Here is a tiny trained network, its code and every weight. The questions are about switching its units off for an input and a target symbol, where a switched-off unit gives its printed mean instead of its output.

import numpy as np


def w(rows, s, z=0):
    codes = np.array(rows[::2]) - 128.0
    scale = np.full(codes.shape[1], s)
    scale[-1] = z or s
    return codes * scale


def softmax(a):
    e = np.exp(a - a.max(-1, keepdims=True))
    return e / e.sum(-1, keepdims=True)


def log_softmax(a):
    a = a - a.max(-1, keepdims=True)
    return a - np.log(np.exp(a).sum(-1, keepdims=True))


def net(x, mask):
    ids = ['ΓΞΠΦΩβδεηθλμσψ'.index(c) for c in x.split()]
    T = len(ids)
    res = E[ids] + P[:T]
    u = 0
    for l in range(3):
        r = res
        for j in range(2):
            rows = slice(3 * j, 3 * j + 3)
            q, k, v = (r @ M[l][rows].T for M in (Q, K, V))
            z = softmax(np.where(np.tri(T) > 0, q @ k.T / 3**0.5, -1e9)) @ v
            o = O[l][rows]
            res = res + np.where(mask[u + j], z, o[:, -1]) @ o[:, :-1]
        u += 2
    return log_softmax(res[-1] @ U[:, :-1].T + U[:, -1])


Q, K, V, O = {}, {}, {}, {}
E = w([
[164,164,99,83,41,127,51,111,34],'Γ',
[121,52,172,55,123,153,176,185,103],'Ξ',
[105,77,133,78,99,214,116,183,91],'Π',
[234,130,142,150,62,137,26,79,77],'Φ',
[130,71,202,81,135,202,218,122,129],'Ω',
[145,70,174,56,105,236,129,151,171],'β',
[85,64,135,198,137,251,160,139,136],'δ',
[170,167,146,111,123,222,178,205,143],'ε',
[208,199,54,139,47,133,228,80,155],'η',
[203,176,210,125,160,116,63,76,141],'θ',
[206,98,55,172,159,61,193,105,111],'λ',
[213,146,64,30,128,72,135,137,37],'μ',
[120,220,144,69,144,136,98,34,28],'σ',
[74,77,106,137,159,87,76,50,118],'ψ',
],0.011)
P = w([
[201,72,228,145,37,139,149,167,37],'0',
[190,84,206,135,51,146,141,128,50],'1',
[187,96,180,128,77,158,141,118,59],'2',
[166,106,162,108,103,165,141,96,82],'3',
[159,120,134,96,125,171,134,86,98],'4',
[150,129,110,87,153,177,133,83,119],'5',
[142,141,85,75,180,182,125,78,130],'6',
[139,150,56,67,205,192,122,72,144],'7',
[115,155,30,55,221,194,130,66,152],'8',
[111,168,8,38,255,192,117,65,165],'9',
],0.0069)
Q[0] = w([
[19,41,127,153,126,118,230,253,250],'0.h1',
[204,66,175,66,155,246,171,76,118],'0.h1',
[120,125,146,127,98,137,155,198,175],'0.h1',
[167,115,73,120,135,119,102,34,72],'0.h2',
[148,155,87,157,117,88,95,76,109],'0.h2',
[122,209,76,214,95,1,73,122,156],'0.h2',
],0.01)
K[0] = w([
[164,136,183,57,135,116,121,154,132],'0.h1',
[148,143,103,145,153,120,124,75,254],'0.h1',
[174,146,154,112,113,125,133,143,126],'0.h1',
[64,106,133,150,148,134,124,112,144],'0.h2',
[97,99,155,162,112,129,116,112,130],'0.h2',
[134,93,172,165,77,123,108,119,116],'0.h2',
],0.016)
V[0] = w([
[186,124,255,69,168,104,198,99,101],'0.h1',
[170,184,75,97,134,123,97,48,46],'0.h1',
[182,27,151,176,169,220,91,91,199],'0.h1',
[74,138,190,190,55,119,169,108,178],'0.h2',
[149,200,149,172,119,111,163,195,139],'0.h2',
[195,148,94,55,125,181,164,176,141],'0.h2',
],0.0056)
O[0] = w([
[174,87,218,77,189,186,182,171,88,254],'0.h1',
[90,117,99,174,148,206,100,99,1,190],'0.h1',
[174,59,121,89,117,159,145,18,222,239],'0.h1',
[88,214,111,152,120,68,134,100,21,78],'0.h2',
[115,138,114,182,124,129,128,222,57,70],'0.h2',
[170,80,110,110,174,223,98,193,120,213],'0.h2',
],0.0055,0.004)
Q[1] = w([
[147,31,135,59,160,223,191,116,101],'1.h1',
[99,161,119,157,138,96,125,168,175],'1.h1',
[131,235,128,210,98,7,31,129,139],'1.h1',
[142,173,72,194,113,79,64,110,67],'1.h2',
[176,153,116,90,107,63,85,97,166],'1.h2',
[51,199,130,191,106,54,114,184,214],'1.h2',
],0.011)
K[1] = w([
[116,144,59,80,225,130,124,107,135],'1.h1',
[137,96,172,145,81,127,171,168,128],'1.h1',
[149,119,197,166,40,125,117,143,117],'1.h1',
[147,118,109,130,5,111,149,124,102],'1.h2',
[106,95,144,210,49,155,181,150,118],'1.h2',
[135,118,202,102,61,130,126,158,106],'1.h2',
],0.013)
V[1] = w([
[106,94,149,137,132,196,148,155,150],'1.h1',
[103,94,171,102,123,201,159,131,155],'1.h1',
[162,127,119,66,73,137,143,127,145],'1.h1',
[132,175,149,107,204,139,254,110,145],'1.h2',
[188,175,166,217,165,140,83,92,154],'1.h2',
[106,121,98,196,97,172,155,113,147],'1.h2',
],0.008)
O[1] = w([
[54,140,115,70,148,135,204,113,57,190],'1.h1',
[65,148,134,50,123,122,172,74,46,254],'1.h1',
[183,100,123,11,59,142,130,77,127,204],'1.h1',
[122,169,170,131,202,47,224,58,171,194],'1.h2',
[254,78,131,230,174,240,176,22,114,140],'1.h2',
[70,132,107,159,4,156,173,31,155,110],'1.h2',
],0.0057)
Q[2] = w([
[6,108,154,109,115,131,170,181,152],'2.h1',
[131,111,123,193,140,172,123,247,167],'2.h1',
[122,75,146,120,90,188,194,98,130],'2.h1',
[169,109,173,169,174,127,53,133,152],'2.h2',
[127,192,142,176,56,65,69,149,135],'2.h2',
[121,192,127,174,120,49,98,126,143],'2.h2',
],0.013)
K[2] = w([
[107,137,197,45,179,252,128,200,86],'2.h1',
[201,79,254,101,91,110,115,172,12],'2.h1',
[141,245,185,138,178,161,89,117,172],'2.h1',
[126,83,233,141,159,148,16,115,145],'2.h2',
[129,127,204,163,40,143,136,178,119],'2.h2',
[130,114,220,164,86,153,166,192,163],'2.h2',
],0.009)
V[2] = w([
[168,232,75,158,98,234,212,143,141],'2.h1',
[254,203,85,65,118,82,142,162,145],'2.h1',
[150,83,64,242,151,7,183,134,112],'2.h1',
[127,250,163,83,47,171,108,105,54],'2.h2',
[202,211,79,150,119,76,207,135,126],'2.h2',
[187,73,118,107,81,167,164,228,131],'2.h2',
],0.0071)
O[2] = w([
[47,179,217,195,52,172,173,168,157,139],'2.h1',
[177,254,113,112,145,149,179,203,158,150],'2.h1',
[87,101,84,57,163,221,205,113,105,2],'2.h1',
[53,98,48,195,180,91,162,143,184,198],'2.h2',
[113,105,200,161,215,99,62,105,113,95],'2.h2',
[86,160,132,37,166,187,92,94,175,136],'2.h2',
],0.0089,0.0095)
U = w([
[122,127,124,138,135,132,123,136,128,31],'Γ',
[127,159,97,76,157,72,122,180,87,140],'Ξ',
[87,151,80,121,98,136,64,173,116,251],'Π',
[146,87,64,121,156,101,79,55,99,139],'Φ',
[128,124,157,127,150,53,174,120,111,5],'Ω',
[177,197,131,111,55,55,122,71,195,77],'β',
[65,77,154,121,80,137,154,89,149,54],'δ',
[77,207,158,146,89,140,162,178,147,246],'ε',
[43,154,147,183,208,95,65,139,46,233],'η',
[140,144,72,92,173,216,216,110,78,142],'θ',
[173,150,253,151,161,147,41,98,64,75],'λ',
[115,80,141,117,192,177,69,153,250,59],'μ',
[138,41,102,186,186,102,177,206,205,148],'σ',
[221,75,111,165,15,165,135,201,105,157],'ψ',
],0.0061,0.0025)

Each question gives the input, a string of symbols that net reads in full, and the target symbol t.
The units are the heads (3 rows each of Q, K, V and O). Each row of codes is followed by its name. A weight is (code - 128) times the scale printed after its matrix; where a second scale follows, it is the last column's (O and U).
mask holds one flag per head, layer by layer. A switched-off head (its flag False) gives its mean, the last column of its rows in O, instead of its output. The means were averaged over made-up inputs and are rounded, as every weight is.
A unit's drop is (log p(t) with every unit on - log p(t) with that unit switched off) / (log p(t) with every unit on - log p(t) with every unit switched off).
The circuit of an input: a set's keep is (log p(t) with only the set's units on - log p(t) with every unit switched off) / (log p(t) with every unit on - log p(t) with every unit switched off). Starting from all 6 units, units are removed one at a time, each time the one whose removal leaves the highest keep (on an exact tie, the one counted first), for as long as the keep stays at least 0.8.
units of the circuit, in order: the units of the circuit, biggest drop first
unit that matters most: the unit with the biggest drop
heads that matter: for each layer, one digit per head in row order, 1 if its drop is at least 0.15 and else 0, layers parted by /
input Π λ Ξ β δ Ξ ε σ, target β: unit that matters most : 0.h1
input λ δ ψ Ξ ψ η λ, target θ: heads that matter : 00 / 10 / 10
input Γ β β ψ ε λ ψ λ θ Π, target λ: heads that matter : 00 / 00 / 01
input ψ σ δ η Ξ λ Γ Ω θ ε, target θ: units of the circuit, in order : 1.h1; 1.h2; 0.h2
input μ δ Φ δ θ Ξ δ Γ, target β: units of the circuit, in order : 0.h1; 2.h1
input Π θ η ψ Π μ λ μ, target θ: heads that matter : 00 / 00 / 10
input θ ψ δ ψ Φ Ξ δ, target δ: heads that matter : 01 / 11 / 10
input Ξ θ Γ ε Ξ Ξ λ μ Ω Ξ, target μ: heads that matter : 01 / 10 / 01
input Ξ θ δ ψ δ δ Ω θ δ Π, target θ: heads that matter : 11 / 11 / 01
input Ω Γ Π Ω β δ, target δ: units of the circuit, in order : 2.h1; 1.h1; 1.h2
input Γ Ω Ξ σ, target η: units of the circuit, in order : 0.h1; 2.h2
input Ξ Π ψ, target Φ: heads that matter : 00 / 00 / 10
input ε Γ Γ β Γ Ξ, target β: units of the circuit, in order : 2.h1; 1.h1; 1.h2; 0.h1
input μ λ β μ δ δ, target μ: unit that matters most : 2.h2
input μ ψ θ λ θ δ, target λ: units of the circuit, in order : 2.h2; 1.h2
input μ Π Ξ Γ ψ Ξ ε Ξ ψ Ξ, target ψ: heads that matter : 00 / 00 / 01
input Ξ Ξ ε Γ ε Ω, target ε: heads that matter : 00 / 00 / 10
input Φ θ δ, target θ: units of the circuit, in order : 1.h1; 1.h2; 2.h2
input σ θ ε Γ Φ Γ, target Π: units of the circuit, in order : 1.h2; 0.h1; 2.h2
input Π β η Φ σ σ, target ε: heads that matter : 00 / 01 / 10
input δ Ξ λ Ω θ Ξ θ, target θ: unit that matters most : 2.h1
input Γ Ξ σ Φ Ξ, target σ: heads that matter : 00 / 00 / 01
input Φ Γ ψ Γ μ σ σ, target Φ: units of the circuit, in order : 2.h1; 1.h1; 0.h2
input θ λ θ δ δ, target θ: units of the circuit, in order : 1.h1; 0.h1; 2.h2
input θ β Ξ, target θ: heads that matter : 00 / 11 / 01
input θ Γ Γ δ Φ Ξ ε, target ε: heads that matter : 00 / 10 / 10
input Ξ Ω η σ Ξ Φ, target ε: units of the circuit, in order : 2.h1
input Ξ λ Ξ Ξ Φ, target θ: heads that matter : 00 / 00 / 10
